Below are the code and all the weights of a small trained network. Each question names an input and a class and asks about switching units off, where a switched-off unit gives its printed mean instead of its output.

import numpy as np


def w(rows, s, z=0):
    codes = np.array(rows[::2]) - 128.0
    scale = np.full(codes.shape[1], s)
    scale[-1] = z or s
    return codes * scale


def norm(h):
    return h / np.sqrt((h * h).mean(-1, keepdims=True) + 1e-5)


def f(y):
    return y / 2 * (1 + np.tanh(0.7978845608 * (y + 0.044715 * y**3)))


def log_softmax(a):
    a = a - a.max(-1, keepdims=True)
    return a - np.log(np.exp(a).sum(-1, keepdims=True))


def net(x, mask):
    res = np.array(x, float).reshape(1, 3) / 4 @ E
    u = 0
    for l in range(2):
        y = f(norm(res) @ A[l][:, :-1].T + A[l][:, -1])
        res = res + np.where(mask[u : u + 8], y, B[l][:, -1]) @ B[l][:, :-1]
        u += 8
    return log_softmax(norm(res)[-1] @ U[:, :-1].T + U[:, -1])


A, B = {}, {}
E = w([
[103,234,242,193,240,183],'x0',
[2,78,28,133,231,93],'x1',
[174,108,87,225,142,114],'x2',
],0.0034)
A[0] = w([
[65,190,145,30,117,134,93],'0.n0',
[91,140,82,72,249,88,5],'0.n1',
[218,94,73,254,171,116,61],'0.n2',
[133,54,99,168,59,97,117],'0.n3',
[177,84,160,90,113,238,222],'0.n4',
[62,125,107,69,167,129,164],'0.n5',
[172,203,123,163,196,114,99],'0.n6',
[140,83,117,216,112,147,28],'0.n7',
],0.0061,0.0029)
B[0] = w([
[155,166,73,64,166,42,192],'0.n0',
[148,88,103,138,132,162,193],'0.n1',
[140,178,133,3,179,108,232],'0.n2',
[98,164,108,182,143,90,205],'0.n3',
[148,100,91,188,197,139,254],'0.n4',
[150,160,145,155,162,143,209],'0.n5',
[97,141,89,148,128,59,197],'0.n6',
[117,125,133,7,139,126,126],'0.n7',
],0.0077,0.0027)
A[1] = w([
[194,162,156,141,81,132,169],'1.n0',
[139,170,90,207,151,146,59],'1.n1',
[65,44,131,121,153,103,21],'1.n2',
[27,167,175,169,168,181,119],'1.n3',
[179,130,133,2,133,70,245],'1.n4',
[68,95,100,134,217,138,24],'1.n5',
[125,111,104,194,149,71,27],'1.n6',
[104,90,81,113,36,100,129],'1.n7',
],0.0088,0.0012)
B[1] = w([
[30,41,21,57,94,253,188],'1.n0',
[137,59,140,102,136,57,198],'1.n1',
[95,135,124,113,99,219,147],'1.n2',
[61,165,62,119,40,101,200],'1.n3',
[145,189,227,91,230,168,253],'1.n4',
[197,84,157,113,91,186,227],'1.n5',
[203,163,246,123,116,154,175],'1.n6',
[45,208,125,169,121,81,171],'1.n7',
],0.0058,0.0052)
U = w([
[86,207,147,33,230,176,213],'0',
[80,22,95,136,64,254,210],'1',
[2,224,134,190,32,42,154],'2',
[189,97,216,118,139,91,9],'3',
],0.0087,0.0013)

Each question gives the input, the list of numbers given to net, and the class t.
The units are the neurons (one row each of A and B). Each row of codes is followed by its name. A weight is (code - 128) times the scale printed after its matrix; where a second scale follows, it is the last column's (A, B and U).
mask holds one flag per neuron, layer by layer. A switched-off neuron (its flag False) gives its mean, the last column of its row in B, instead of its output. The means were averaged over made-up inputs and are rounded, as every weight is.
A unit's drop is (log p(t) with every unit on - log p(t) with that unit switched off) / (log p(t) with every unit on - log p(t) with every unit switched off).
The circuit of an input: a set's keep is (log p(t) with only the set's units on - log p(t) with every unit switched off) / (log p(t) with every unit on - log p(t) with every unit switched off). Starting from the 12 units with the biggest drops (on a tie, the unit counted first), units are removed one at a time, each time the one whose removal leaves the highest keep (on an exact tie, the one counted first), for as long as the keep stays at least 0.8.
units of the circuit, in order: the units of the circuit, biggest drop first
unit that matters most: the unit with the biggest drop
top k neurons: the k neurons with the biggest drops, biggest first
top k neurons in layer l: the k neurons of layer l with the biggest drops, biggest first
input [-3,-3,8], class 0: unit that matters most : 0.n2
input [8,-7,6], class 2: top 3 neurons in layer 1 : (1.n5, 1.n4, 1.n3)
input [-7,4,-6], class 2: top 3 neurons in layer 0 : (0.n2, 0.n7, 0.n3)
input [4,1,0], class 2: top 2 neurons in layer 1 : (1.n3, 1.n4)
input [-3,1,-2], class 3: top 3 neurons in layer 0 : (0.n5, 0.n2, 0.n3)
input [-7,-1,8], class 0: top 2 neurons : (0.n2, 1.n4)
input [-1,1,-2], class 3: top 2 neurons : (0.n2, 0.n5)
input [0,2,-1], class 3: top 2 neurons : (0.n5, 1.n0)
input [5,6,5], class 1: units of the circuit, in order : (1.n5, 1.n4)
input [-6,-4,0], class 2: top 2 neurons : (1.n7, 0.n3)
input [-8,2,5], class 2: top 3 neurons : (1.n7, 0.n3, 0.n0)
input [5,-5,-3], class 1: top 3 neurons in layer 1 : (1.n0, 1.n4, 1.n7)
input [7,6,0], class 2: top 2 neurons : (1.n3, 1.n0)
input [3,-6,4], class 1: units of the circuit, in order : (1.n0)
input [3,-6,5], class 1: top 3 neurons : (1.n0, 0.n0, 1.n4)
input [-2,-7,8], class 0: top 3 neurons : (0.n2, 1.n4, 0.n7)
input [1,-3,-3], class 3: units of the circuit, in order : (0.n4, 0.n2, 1.n1)
input [8,-4,-7], class 2: top 3 neurons : (0.n2, 1.n3, 1.n4)
input [1,-3,-1], class 3: units of the circuit, in order : (1.n1, 0.n2)
input [-2,-1,0], class 3: unit that matters most : 1.n6
input [5,8,1], class 1: top 2 neurons : (1.n5, 0.n1)
input [3,-7,-2], class 1: units of the circuit, in order : (1.n0, 0.n2)
input [-8,-2,6], class 2: top 3 neurons : (0.n3, 1.n7, 0.n0)
input [-2,2,-2], class 3: top 3 neurons : (0.n2, 0.n5, 1.n0)
input [2,-8,6], class 1: top 3 neurons : (1.n0, 0.n0, 1.n4)
input [7,-8,-5], class 1: units of the circuit, in order : (1.n0, 0.n2, 1.n4)
input [-3,1,8], class 0: units of the circuit, in order : (0.n2)
input [6,6,3], class 1: top 2 neurons in layer 0 : (0.n1, 0.n3)
